Below is a small trained network, with its code and all its weights. Each question gives an input and a target symbol and asks what happens when units are switched off, that is, made to give their printed mean instead of their output.

import numpy as np


def w(rows, s, z=0):
    codes = np.array(rows[::2]) - 128.0
    scale = np.full(codes.shape[1], s)
    scale[-1] = z or s
    return codes * scale


def f(y):
    return y / 2 * (1 + np.tanh(0.7978845608 * (y + 0.044715 * y**3)))


def softmax(a):
    e = np.exp(a - a.max(-1, keepdims=True))
    return e / e.sum(-1, keepdims=True)


def log_softmax(a):
    a = a - a.max(-1, keepdims=True)
    return a - np.log(np.exp(a).sum(-1, keepdims=True))


def net(x, mask):
    ids = ['ΓΛΣΩβδεζξπτφ'.index(c) for c in x.split()]
    T = len(ids)
    res = E[ids] + P[:T]
    u = 0
    for l in range(3):
        r = res
        for j in range(2):
            rows = slice(2 * j, 2 * j + 2)
            q, k, v = (r @ M[l][rows].T for M in (Q, K, V))
            z = softmax(np.where(np.tri(T) > 0, q @ k.T / 2**0.5, -1e9)) @ v
            o = O[l][rows]
            res = res + np.where(mask[u + j], z, o[:, -1]) @ o[:, :-1]
        u += 2
        y = f(res @ A[l][:, :-1].T + A[l][:, -1])
        res = res + np.where(mask[u : u + 4], y, B[l][:, -1]) @ B[l][:, :-1]
        u += 4
    return log_softmax(res[-1] @ U[:, :-1].T + U[:, -1])


Q, K, V, O, A, B = {}, {}, {}, {}, {}, {}
E = w([
[107,171,128,63],'Γ',
[137,102,150,112],'Λ',
[150,197,11,85],'Σ',
[142,133,151,55],'Ω',
[145,104,104,88],'β',
[184,71,170,70],'δ',
[130,95,145,125],'ε',
[98,152,159,70],'ζ',
[89,196,179,36],'ξ',
[187,128,80,177],'π',
[211,202,136,76],'τ',
[97,3,103,106],'φ',
],0.016)
P = w([
[200,145,90,41],'0',
[165,115,134,191],'1',
[167,195,115,113],'2',
[169,199,110,118],'3',
[236,177,95,47],'4',
[243,176,94,38],'5',
[154,253,107,31],'6',
[215,202,90,27],'7',
[214,185,97,64],'8',
[194,171,125,110],'9',
[211,141,114,127],'10',
[212,123,123,118],'11',
[169,151,131,137],'12',
[155,101,172,191],'13',
],0.0052)
Q[0] = w([
[76,139,180,114],'0.h0',
[194,94,145,245],'0.h0',
[23,2,95,156],'0.h1',
[107,163,128,172],'0.h1',
],0.0076)
K[0] = w([
[137,178,100,92],'0.h0',
[98,79,89,173],'0.h0',
[49,2,116,129],'0.h1',
[114,124,113,184],'0.h1',
],0.0094)
V[0] = w([
[157,216,97,34],'0.h0',
[156,121,86,76],'0.h0',
[42,33,114,187],'0.h1',
[254,200,219,172],'0.h1',
],0.0054)
O[0] = w([
[125,63,89,224,225],'0.h0',
[171,126,115,160,172],'0.h0',
[156,198,18,2,2],'0.h1',
[226,151,107,146,189],'0.h1',
],0.0076,0.0073)
A[0] = w([
[177,70,182,1,166],'0.n0',
[198,79,156,83,41],'0.n1',
[46,25,95,161,17],'0.n2',
[128,83,173,131,3],'0.n3',
],0.0062,0.0037)
B[0] = w([
[45,151,133,229,255],'0.n0',
[42,157,91,79,171],'0.n1',
[127,153,134,8,96],'0.n2',
[139,203,132,101,77],'0.n3',
],0.012,0.0013)
Q[1] = w([
[111,156,135,254],'1.h0',
[67,216,84,65],'1.h0',
[165,153,116,94],'1.h1',
[114,113,133,53],'1.h1',
],0.0069)
K[1] = w([
[101,51,123,90],'1.h0',
[55,253,110,133],'1.h0',
[119,210,149,137],'1.h1',
[136,183,140,113],'1.h1',
],0.012)
V[1] = w([
[134,54,117,96],'1.h0',
[140,160,188,131],'1.h0',
[152,227,113,39],'1.h1',
[141,181,141,254],'1.h1',
],0.0077)
O[1] = w([
[116,105,37,8,143],'1.h0',
[116,121,128,169,128],'1.h0',
[139,161,159,135,2],'1.h1',
[94,169,181,237,231],'1.h1',
],0.011,0.0074)
A[1] = w([
[135,50,157,170,107],'1.n0',
[83,63,22,112,140],'1.n1',
[126,81,150,65,11],'1.n2',
[85,189,4,167,2],'1.n3',
],0.011,0.0045)
B[1] = w([
[133,248,130,151,255],'1.n0',
[137,47,169,212,162],'1.n1',
[104,254,138,136,122],'1.n2',
[96,138,231,141,130],'1.n3',
],0.0088,0.009)
Q[2] = w([
[129,135,161,35],'2.h0',
[125,171,40,254],'2.h0',
[100,237,127,180],'2.h1',
[85,71,54,128],'2.h1',
],0.0073)
K[2] = w([
[77,213,197,202],'2.h0',
[171,254,142,126],'2.h0',
[180,239,135,130],'2.h1',
[83,117,211,179],'2.h1',
],0.0062)
V[2] = w([
[199,43,125,135],'2.h0',
[74,154,44,67],'2.h0',
[1,194,146,115],'2.h1',
[86,160,10,166],'2.h1',
],0.0084)
O[2] = w([
[173,120,75,177,128],'2.h0',
[78,144,142,167,7],'2.h0',
[119,85,167,136,105],'2.h1',
[40,132,2,140,145],'2.h1',
],0.015,0.013)
A[2] = w([
[138,128,85,191,55],'2.n0',
[126,84,109,97,62],'2.n1',
[88,1,67,113,134],'2.n2',
[73,108,146,78,3],'2.n3',
],0.0091,0.0053)
B[2] = w([
[84,215,128,118,254],'2.n0',
[152,172,148,91,108],'2.n1',
[214,170,65,117,223],'2.n2',
[135,254,135,181,112],'2.n3',
],0.0086,0.0041)
U = w([
[153,150,80,147,254],'Γ',
[152,158,119,174,133],'Λ',
[149,153,106,197,16],'Σ',
[135,163,134,165,21],'Ω',
[134,191,96,90,29],'β',
[56,135,117,228,26],'δ',
[147,166,100,89,95],'ε',
[101,115,160,166,190],'ζ',
[142,70,254,206,197],'ξ',
[52,253,45,148,95],'π',
[191,238,189,151,84],'τ',
[222,67,103,35,161],'φ',
],0.0083,0.0056)

Each question gives the input, a string of symbols that net reads in full, and the target symbol t.
The units are the heads (2 rows each of Q, K, V and O) and the neurons (one row each of A and B). Each row of codes is followed by its name. A weight is (code - 128) times the scale printed after its matrix; where a second scale follows, it is the last column's (O, A, B and U).
mask holds one flag per unit, layer by layer, with each layer's heads first. A switched-off unit (its flag False) gives its mean, the last column of its rows in O or B, instead of its output. The means were averaged over made-up inputs and are rounded, as every weight is.
A unit's drop is (log p(t) with every unit on - log p(t) with that unit switched off) / (log p(t) with every unit on - log p(t) with every unit switched off).
The circuit of an input: a set's keep is (log p(t) with only the set's units on - log p(t) with every unit switched off) / (log p(t) with every unit on - log p(t) with every unit switched off). Starting from the 12 units with the biggest drops (on a tie, the unit counted first), units are removed one at a time, each time the one whose removal leaves the highest keep (on an exact tie, the one counted first), for as long as the keep stays at least 0.8.
circuit, biggest first: the units of the circuit, biggest drop first
most important unit: the unit with the biggest drop
k most important neurons: the k neurons with the biggest drops, biggest first
top k neurons in layer l: the k neurons of layer l with the biggest drops, biggest first
input ξ Σ Σ τ Ω φ Γ ζ φ ξ ζ, target φ: most important unit	1.h0
input φ Ω Ω, target φ: 3 most important neurons	(1.n1, 1.n0, 1.n3)
input φ τ τ φ ε, target φ: circuit, biggest first	(1.h1, 1.h0)
input β ε ξ ε τ Ω Γ φ φ Ω β, target φ: 2 most important neurons	(0.n2, 2.n2)
input Σ Λ π Σ Ω π ξ π, target π: circuit, biggest first	(2.h1, 2.n0)
input ε Ω π ξ ζ ε τ π ζ ξ ζ π, target π: 3 most important neurons	(1.n0, 2.n0, 1.n1)
input φ ξ ξ Σ, target ξ: circuit, biggest first	(1.n3, 2.h1)
input φ τ δ Λ π ζ π π π ξ ζ, target π: top 3 neurons in layer 1	(1.n0, 1.n3, 1.n1)
input Λ π τ δ τ Ω, target τ: circuit, biggest first	(0.h1, 1.n0, 2.h1)
input Λ Ω Σ Γ φ Ω, target φ: circuit, biggest first	(1.h0, 1.n0)
input τ φ Λ, target φ: circuit, biggest first	(1.h1, 0.n2)
input β ξ β ζ Σ Σ ξ τ τ ε, target τ: circuit, biggest first	(1.n0, 2.h1, 0.h1)
input π τ Σ φ Σ, target φ: top 2 neurons in layer 1	(1.n0, 1.n3)
input ξ ξ Γ ξ δ, target ξ: circuit, biggest first	(2.h1)
input ξ τ β Γ τ τ ξ ξ β Ω τ τ ζ, target τ: circuit, biggest first	(0.h1, 2.h1)
input τ π φ ζ, target φ: top 2 neurons in layer 1	(1.n1, 1.n0)
input Λ φ π ξ τ π, target τ: circuit, biggest first	(0.h1, 0.h0, 2.h1, 1.n0)
input Λ φ φ Γ, target φ: 2 most important neurons	(1.n1, 1.n0)
input π τ ξ ξ ε ε φ, target φ: circuit, biggest first	(0.n2, 1.n0, 0.h1)
input τ τ φ δ, target φ: most important neuron	(0.n1)
input δ π ε ζ τ τ δ τ ξ ξ ξ φ, target φ: 3 most important neurons	(0.n2, 2.n2, 0.n0)
input δ τ Σ, target τ: 3 most important neurons	(1.n3, 0.n0, 0.n1)
input Σ ε ε Ω δ τ τ ε δ, target τ: circuit, biggest first	(0.h1, 1.n0)
input Γ Ω π φ π φ δ, target φ: 2 most important neurons	(1.n0, 1.n1)
input Σ ξ Ω Ω, target ξ: circuit, biggest first	(2.h1, 0.h1, 1.n3)
input π δ Σ π ζ, target π: 4 most important neurons	(0.n0, 1.n1, 0.n2, 0.n1)
